[104 135 151 144] 151, 104

[142 155 148 137 130] 155, 130

[[118 119 134 111 126 129]
 [122 118 142 118 135 133]
 [113 117 127 107 120 136]] 142, 107

[[116 146 134 133]
 [141 137 150 117]] 150, 116

[[113 138 125 119 113 120 128]
 [128 133 136 155 127 126 131]
 [120 121 124 128 115 111 130]] 155, 111

[[122 134 123 135]
 [145 111 144 106]] 145, 106

[[125 111 115 127]
 [153 141 143 148]] 153, 111

[128 106 121 134 139 123 117] 139, 106

[137 146 153 135] 153, 135
---
[152 158 141 119]: 119
[110 127 141 101 123]: 123
[134 100 148  99]: 99
[104 117 132 137 125]: 125
[111 117 122 127 114 139  98]: 98
[129 119  99 128]: 128
[106 119 134 136]: 136
---
[[118 153 120 156 147 116 138]
 [143 116 117 133 157  99 120]
 [123 134 142 128 150 118 136]] -> 133

[[120 131 120 137 124 122 123]
 [148 148 134 121 140 153 131]
 [136 128 123 114 138 141 132]] -> 121

[105 126 134 120 131] -> 134

[132 107 128 116 151 129 130] -> 116

[[101 124 130 106 141]
 [107 105 108 128 153]
 [ 99 129 119 100 149]] -> 108

[134 154 118 155 117 121 138] -> 155

[128 124 143 114 153] -> 143
---
[[115 119 131 122 119 124]
 [136 131  99 152 116 107]
 [108 128 145 145 112 133]
 [102 146 140 134 120 107]
 [123 103 106 133 134 149]
 [105 119 140 127 120 118]
 [146 134 118 140 131 130]
 [131 132 121 137 128 112]
 [114 121 128 137 118 110]
 [124 122 118 134 105 122]] ⇒ 118

[[121 135 135 127 120 110 129 139 120]
 [142 119 117 126 141 149 117 119 128]
 [114 134 141 139 113 112 137 141 126]
 [113 137 140 137 119 111 140 136 133]
 [110 140 144 123 121 104 153 131 133]
 [133 125 125 131 129 148 133 115 135]
 [106 141 151 147 114 115 140 144 146]
 [128 133 130 135 124 125 109 146 131]] ⇒ 130

[[124 122 125 136 127 122 122 123 124 116 115 123 125 124]
 [128 126 129 135 128 131 131 132 129 120 130 129 129 130]
 [125 122 128 120 130 126 127 126 131 133 127 130 128 126]
 [131 130 128 130 125 130 123 132 126 130 133 126 128 130]
 [127 122 124 130 145 127 116 131 152 139 127 128 129 126]] ⇒ 124

[[131 118 129 134 139 129 124 119 122 127]
 [127 133 106 136 123 122 138 152 157 108]
 [134 123 116 147 115 137 141 134 140 133]
 [133 134 126 129 124 125 129 132 139 132]
 [124 135 138 109 139 113 117 128 129 119]] ⇒ 138

[[138 143 122 128 124 131 132 137 124]
 [132 124 130 124 137 108 127 127 131]
 [125 140 140 127 121 135 138 132 118]
 [134 129 136 133 127 148 121 129 101]
 [125 126 126 133 120 120 127 128 139]
 [119 122 140 116 135 126 132 115 134]
 [127 119 123 126 133 134 139 127 128]] ⇒ 123

[[138 132 126 134 127 136 130 131 143 136 131 129 122 131 144 123]
 [120 123 131 118 127 112 125 126 117 118 123 122 126 120 119 127]
 [137 133 126 134 130 140 134 127 140 139 131 135 129 135 139 126]
 [113 120 132 118 124 116 131 123 114 126 121 121 120 128 123 126]
 [134 133 131 133 127 137 136 128 141 137 130 129 129 137 138 133]
 [112 120 125 125 129 122 118 126 105 120 127 127 132 124 109 132]] ⇒ 125

[[128 130 129 136 130 128 124 129 129 126 127 136 130 124 137]
 [128 126 125 136 128 124 127 122 129 126 129 122 130 129 140]
 [134 121 119 131 127 123 129 132 120 127 125 132 127 123 129]
 [125 152 118 151 131 139 119 130 113 133 133 137 127 128 125]
 [142 132 120 125 136 126 125 135 122 132 132 129 123 123 129]
 [127 122 125 125 127 128 127 126 127 120 127 116 129 126 132]
 [131 127 131 135 124 127 124 131 132 135 118 118 131 119 127]
 [138 114 112 144 122 119 122 130 116 126 122 128 129 128 121]
 [130 104 136 118 129 120 128 131 145 119 129 130 134 125 116]
 [131 128 111 127 137 131 127 134 120 127 127 132 128 121 134]
 [125 119 132 124 129 130 125 129 135 127 134 130 131 129 111]
 [132 125 133 137 126 127 126 128 132 134 118 124 129 121 123]] ⇒ 133

[[105 108 121 122 126 125 128 122 117 137 135 129 124 152 113 140]
 [156 148 132 130 129 133 126 132 136 112 118 121 129 103 143 114]
 [141 123 112 111 107 134 107 122 129 118 118 110 110 133 133 138]
 [113 114 131 132 131 121 133 133 116 133 138 134 133 137 110 115]
 [128 147 133 135 138 139 140 124 146 131 122 138 136 110 139 134]
 [125 124 136 137 135 108 133 139 109 125 131 132 133 123 121 104]
 [133 133 121 121 122 142 124 118 145 132 123 126 121 134 138 153]
 [129 125 144 142 143 117 141 143 118 133 140 140 145 127 123 101]
 [137 135 123 124 124 146 125 123 150 127 126 126 125 122 137 131]
 [120 111 125 126 124 118 125 132 112 132 137 127 125 153 114 125]
 [120 120 135 136 135 111 134 137 108 132 136 134 135 137 117 116]
 [151 126 124 121 117 125 114 134 123 113 123 112 119 122 133 112]] ⇒ 124
---
Q:
array([[129, 155, 118, 133, 131, 127, 121],
       [120, 140, 142, 122, 131, 133, 123]])
A: 122

Q: array([141, 110, 155, 138, 154])
A: 110

Q:
array([[145, 152, 129, 124, 143],
       [109, 136, 131, 144, 112],
       [117, 144, 129, 120, 141]])
A: 144

Q:
array([[130, 113, 133, 125, 140],
       [125, 117, 134, 153, 130]])
A: 117

Q: array([124, 151, 129, 117])
A: 124

Q: array([110, 134, 122, 148, 157, 146])
A: 122

Q: array([120, 115, 156, 104, 152])
A: 115

Q:
array([[123, 100, 134, 117, 154, 111],
       [110, 108, 104, 101, 105, 110]])
A: 104
